Below are the code and all the weights of a small trained network. Each question names an input and a target symbol and asks about switching units off, where a switched-off unit gives its printed mean instead of its output.

import numpy as np


def w(rows, s, z=0):
    codes = np.array(rows[::2]) - 128.0
    scale = np.full(codes.shape[1], s)
    scale[-1] = z or s
    return codes * scale


def norm(h):
    return h / np.sqrt((h * h).mean(-1, keepdims=True) + 1e-5)


def f(y):
    return y / 2 * (1 + np.tanh(0.7978845608 * (y + 0.044715 * y**3)))


def softmax(a):
    e = np.exp(a - a.max(-1, keepdims=True))
    return e / e.sum(-1, keepdims=True)


def log_softmax(a):
    a = a - a.max(-1, keepdims=True)
    return a - np.log(np.exp(a).sum(-1, keepdims=True))


def net(x, mask):
    ids = ['δζλπστω'.index(c) for c in x.split()]
    T = len(ids)
    res = E[ids] + P[:T]
    r = norm(res)
    for j in range(3):
        rows = slice(3 * j, 3 * j + 3)
        q, k, v = (r @ M[0][rows].T for M in (Q, K, V))
        z = softmax(np.where(np.tri(T) > 0, q @ k.T / 3**0.5, -1e9)) @ v
        o = O[0][rows]
        res = res + np.where(mask[j], z, o[:, -1]) @ o[:, :-1]
    y = f(norm(res) @ A[0][:, :-1].T + A[0][:, -1])
    res = res + np.where(mask[3:7], y, B[0][:, -1]) @ B[0][:, :-1]
    return log_softmax(norm(res)[-1] @ U[:, :-1].T + U[:, -1])


Q, K, V, O, A, B = {}, {}, {}, {}, {}, {}
E = w([
[182,85,162,95,156],'δ',
[46,131,120,41,92],'ζ',
[46,11,165,206,112],'λ',
[188,168,200,116,95],'π',
[150,140,103,130,70],'σ',
[191,79,127,99,66],'τ',
[197,151,52,142,214],'ω',
],0.011)
P = w([
[10,191,94,137,183],'0',
[96,90,192,78,113],'1',
[123,75,184,65,118],'2',
[125,52,173,65,115],'3',
[193,126,120,129,97],'4',
[196,149,147,133,106],'5',
[208,137,143,139,115],'6',
[215,128,128,120,141],'7',
[254,170,128,169,106],'8',
[243,149,127,164,141],'9',
[254,176,142,184,101],'10',
],0.0062)
Q[0] = w([
[213,7,137,180,103],'h0',
[89,93,153,35,132],'h0',
[105,90,140,112,153],'h0',
[159,175,80,95,138],'h1',
[145,114,203,112,159],'h1',
[132,145,96,199,106],'h1',
[114,98,151,101,212],'h2',
[73,92,160,162,146],'h2',
[192,62,41,29,132],'h2',
],0.011)
K[0] = w([
[218,207,94,101,201],'h0',
[57,183,94,181,127],'h0',
[127,132,54,142,80],'h0',
[141,65,157,239,115],'h1',
[164,130,13,122,172],'h1',
[161,75,187,61,71],'h1',
[82,193,99,140,108],'h2',
[120,178,116,60,22],'h2',
[206,151,1,224,236],'h2',
],0.0085)
V[0] = w([
[48,142,137,126,50],'h0',
[25,50,118,64,77],'h0',
[172,208,176,51,146],'h0',
[85,202,142,65,101],'h1',
[163,150,82,45,222],'h1',
[2,117,181,153,227],'h1',
[155,147,151,195,190],'h2',
[210,139,117,116,146],'h2',
[151,51,177,134,158],'h2',
],0.011)
O[0] = w([
[148,125,100,1,127,1],'h0',
[136,140,113,13,194,34],'h0',
[40,220,102,218,75,198],'h0',
[74,161,25,99,70,108],'h1',
[209,143,50,85,171,181],'h1',
[62,41,117,26,179,70],'h1',
[63,59,53,97,104,174],'h2',
[148,151,33,51,139,230],'h2',
[98,129,109,134,190,146],'h2',
],0.0085,0.0078)
A[0] = w([
[172,116,147,79,229,210],'n0',
[162,68,123,232,125,165],'n1',
[110,141,115,2,64,3],'n2',
[37,97,103,107,188,146],'n3',
],0.0091,0.0034)
B[0] = w([
[83,206,104,128,140,147],'n0',
[145,172,239,162,105,254],'n1',
[225,23,134,193,72,148],'n2',
[170,207,82,255,152,142],'n3',
],0.0084,0.0091)
U = w([
[234,78,122,190,168,15],'δ',
[183,72,133,133,46,72],'ζ',
[192,254,196,99,161,69],'λ',
[28,177,102,126,54,121],'π',
[107,148,109,89,120,221],'σ',
[101,167,48,179,219,174],'τ',
[79,76,224,139,198,255],'ω',
],0.0074,0.0028)

Each question gives the input, a string of symbols that net reads in full, and the target symbol t.
The units are the heads (3 rows each of Q, K, V and O) and the neurons (one row each of A and B). Each row of codes is followed by its name. A weight is (code - 128) times the scale printed after its matrix; where a second scale follows, it is the last column's (O, A, B and U).
mask holds one flag per unit, heads first, then neurons. A switched-off unit (its flag False) gives its mean, the last column of its rows in O or B, instead of its output. The means were averaged over made-up inputs and are rounded, as every weight is.
A unit's drop is (log p(t) with every unit on - log p(t) with that unit switched off) / (log p(t) with every unit on - log p(t) with every unit switched off).
The circuit of an input: a set's keep is (log p(t) with only the set's units on - log p(t) with every unit switched off) / (log p(t) with every unit on - log p(t) with every unit switched off). Starting from all 7 units, units are removed one at a time, each time the one whose removal leaves the highest keep (on an exact tie, the one counted first), for as long as the keep stays at least 0.8.
units of the circuit, in order: the units of the circuit, biggest drop first
unit that matters most: the unit with the biggest drop
top k neurons: the k neurons with the biggest drops, biggest first
which heads matter: for each layer, one digit per head in row order, 1 if its drop is at least 0.15 and else 0, layers parted by /
drop when u is switched off: that unit's drop, to one decimal
input ω ζ ζ, target σ: which heads matter : 100
input π ζ τ, target π: units of the circuit, in order : [h1]
input λ σ π τ, target ω: units of the circuit, in order : [h2, h1]
input λ λ τ δ λ λ λ ω ω σ, target ω: which heads matter : 010
input δ σ σ, target τ: top 2 neurons : [n1, n3]
input τ π λ, target λ: units of the circuit, in order : [h2, h0]
input λ τ σ, target ω: units of the circuit, in order : [h2, h1]
input τ τ σ, target λ: which heads matter : 101
input π τ π, target π: which heads matter : 110
input δ τ λ, target τ: which heads matter : 110
input δ τ τ, target τ: units of the circuit, in order : [h1, h2, n3, h0]
input σ λ λ τ ζ, target ω: which heads matter : 011
input δ λ π, target τ: units of the circuit, in order : [h1, n3]
input σ σ λ, target ζ: unit that matters most : h1
input ω τ ω ω ω λ λ ζ ω ω, target ω: which heads matter : 010
input ζ λ δ, target σ: which heads matter : 110
input δ σ τ δ, target τ: which heads matter : 010
input τ τ σ τ, target λ: drop when h0 is switched off : 0.4
input τ σ δ, target λ: drop when h0 is switched off : 0.5
input λ σ σ π, target ω: drop when n1 is switched off : 0.1
input λ λ λ ζ, target ω: units of the circuit, in order : [h1]
